After every row comes roughly how far along a hidden order it lies, from 0 to 9.
[  1.0   7.8   4.0 -21.7   7.0 -38.2 -12.9  10.7   8.1  -5.9  33.9  34.6
  -3.6  24.3  23.5  -1.5   6.2  25.6] | 7
[-25.9  -6.0 -10.1  -9.5   8.9  73.4  10.5 -50.1  -6.6 -11.2  29.8 -25.1
  -4.3   9.7 -12.2 -25.0 -10.7 -25.5] | 9
[  4.9   4.7   2.9  -8.7   9.3 -31.6  -5.9  31.1   2.2  -2.2 -22.6  28.3
  -2.2 -12.2   1.6  36.7  11.1  12.4] | 7
[ -4.9   8.8   9.3  40.7  11.6  -6.3 -25.5  15.4 -15.7  10.0  -5.0  17.0
   7.2  -9.8  -7.4  24.3  13.7  18.0] | 9
[-19.2  11.0  10.0   4.3   5.1 -11.7 -31.2   4.5 -21.7  -8.0  15.6  21.9
   2.9   6.8   9.8  20.4   2.3  14.5] | 9
[  5.0  -4.9  14.0  -9.6  -9.3 -33.5  11.7  15.6   8.9  14.2 -10.1   4.7
   6.4   5.0   5.5   9.6 -10.6  24.3] | 0
[ -0.7  -2.9  13.1 -17.2 -19.9 -37.7  -5.6   0.8   7.1   6.0  11.4  18.5
   5.9   4.8  -5.5   1.1  -7.0  15.9] | 1
[ 16.2  -2.2   5.8  20.1   5.2 -35.3 -27.4  48.5   2.1  36.1   2.5  15.2
   6.1   8.2   4.3  -1.2  14.0   6.6] | 5
[ -7.5   9.5   4.3 -19.3   7.9 -26.3  -9.8  53.3  -1.0  14.9   9.4  39.7
  -0.4  23.3  -3.0   8.7   9.7  26.4] | 8
[  7.9  10.3  11.1  -2.8  -3.9 -54.2   6.7  16.1   2.7  -2.4 -19.4  -0.6
  -0.4   5.8  11.1   9.8   6.6  13.2] | 0
[ -1.2   0.7   3.7 -43.0   1.8 -37.4 -11.0  13.9  -3.7 -22.8 -11.3  20.7
  -7.0  -6.1  22.1  38.0  -7.7   6.4] | 6
[ 17.7  -2.4   4.8   4.7   7.9 -40.1 -21.7  53.6   7.0  14.0  14.1  23.0
   1.0  12.7  16.7   1.4   8.4  18.3] | 6
[ 12.6  -8.4   4.5  12.0   1.5 -14.8 -33.2  13.1  -0.5  16.7  11.6   5.3
   3.7   3.6  11.8  -1.3   7.1  -8.5] | 5
[ -1.9   5.7   5.0 -22.1   6.3 -30.7 -12.0  47.4   1.8   8.4  18.5  39.0
  -1.8  20.9   7.0   7.4   6.7  25.3] | 8
[ 14.5  -3.5  12.6   6.0   0.0 -52.1 -49.0  38.3  -5.7  18.4   9.3  21.5
   5.0   5.9  20.6  17.5  10.1   5.8] | 5
[ -2.5   6.7  -2.2 -35.4  -4.6 -32.4  -5.7  23.5 -11.3   3.1 -26.6  23.1
  -1.5   0.3  13.5  33.7 -15.3  18.3] | 5

Part 2:
[ -2.1  14.2 -18.2 -17.5  -7.9  -9.3   1.0  -2.1 -49.3   6.2 -49.2  -5.6
  14.0 -10.2  23.7  -9.8] | 5
[ 33.6  32.2 -30.9 -18.5  -2.2  -7.9  12.6  35.9  32.0  -9.3 -12.6  20.3
   7.1  -4.0  85.4 -15.0] | 5
[ 15.8  16.4   7.2   7.5  -3.3  -9.9 -16.8  17.1 -43.4   1.2   2.9  -2.9
   7.1 -20.4  10.4 -15.4] | 8
[ -1.5  24.2   7.6   8.4   2.9   1.7 -14.7  -0.2  -3.1  -3.7  55.6  -7.0
   0.7 -11.6 -19.6  -7.2] | 6
[-19.7  -6.8  14.0  18.6   3.1   7.7 -18.8  -7.5 -34.9   5.5  31.8 -18.0
  -0.1  -5.8 -66.4   6.7] | 5
[-2.8 28.9 -9.8  1.6  7.5 -5.9  5.9 47.0 13.4 -3.5 -6.3  3.1 -0.6 19.3
 14.5  6.2] | 0
[ -8.3  22.4  -4.9  11.5   8.1   5.1  -8.7  11.5  20.9  -3.2  40.0 -17.2
  -2.7  15.1 -29.9   9.0] | 1
[  2.3   4.6   5.4  -1.3   0.2  -5.2  -9.5  -3.4 -39.0   6.7  -4.5 -11.8
   5.5  -9.6 -24.2  -4.4] | 6
[ -6.8  -1.8  -8.3 -11.7   1.1  -2.7  17.4  23.4   1.3  -0.4 -31.2   1.0
   0.4  -4.9 -20.7   8.1] | 3
[-13.8  20.1 -26.1 -16.6  -3.1   3.2  17.9  24.6   3.2   4.8   5.8   4.9
  10.9  -9.7  25.5   3.3] | 0
[ -5.8 -10.9  -9.8  -3.5  -4.6 -13.4   9.8  46.8 -63.0   5.1 -76.7  -5.8
   5.9 -32.9 -41.1   3.1] | 5
[-15.4 -28.9  15.1  16.6   0.5  -8.9 -13.3  22.1 -46.5   7.4 -64.4  -4.1
   2.6  -6.9 -18.9   7.6] | 6
[-12.3 -12.4   2.0   1.4 -10.3  12.3  -1.3 -52.0 -51.8   2.1  28.2 -14.2
  10.1 -32.5 -49.3 -10.8] | 9
[ 18.9  38.6  -1.3  -7.6 -11.0   4.3  -4.9 -20.5 -21.7  -8.7  36.3  -3.1
   7.5 -21.5  35.7 -18.3] | 9
[  3.1   2.1 -22.7 -17.3  -4.1   8.8  19.8 -10.2   9.0   1.1  26.8   8.7
   5.5  -6.8   2.6  -1.9] | 4
[ -9.6 -24.4   5.8  14.2  -6.6   8.6   1.2 -13.6 -44.8  -0.4  22.0 -16.6
   4.0 -46.2 -79.4   0.0] | 8
[ 17.8  38.3  -9.9   6.5  -1.5  -6.6 -24.0  26.1 -15.1  -1.9  28.6  -2.6
   5.1  -9.0  38.8 -17.8] | 7
[  0.4  48.7 -37.3 -15.3   0.0  -1.6  23.8  23.8  11.7  -7.2  29.5   1.0
  11.0 -19.7   5.3  -6.8] | 2
[-15.6   1.9  -9.5   8.7  -1.1   1.3  -4.5  19.4 -11.2   0.9  13.9  -0.2
   3.7  -8.8  -7.6   0.8] | 4
[ -5.1  -5.2 -11.5  -2.6  -6.2   3.4   3.0  -2.1 -26.3  -2.4  -7.6  -4.9
   8.2 -24.2 -18.8  -0.4] | 5
[-13.7  -5.5  -6.3  -5.1  -5.9  -5.1  10.3  35.1 -25.2   4.4 -49.2  -3.5
   4.3 -26.8 -21.6   7.1] | 4
[  4.6  14.2 -21.2  -7.6 -13.4   3.1  -5.0   1.9 -23.9  -7.1  -4.8  -6.0
  13.0 -50.1  10.2 -11.3] | 8
[  8.8  52.0 -18.2  -0.2   1.3   2.0  -2.5  19.3   3.1  -1.6  24.8   4.3
  11.2   3.4  46.4 -14.1] | 4
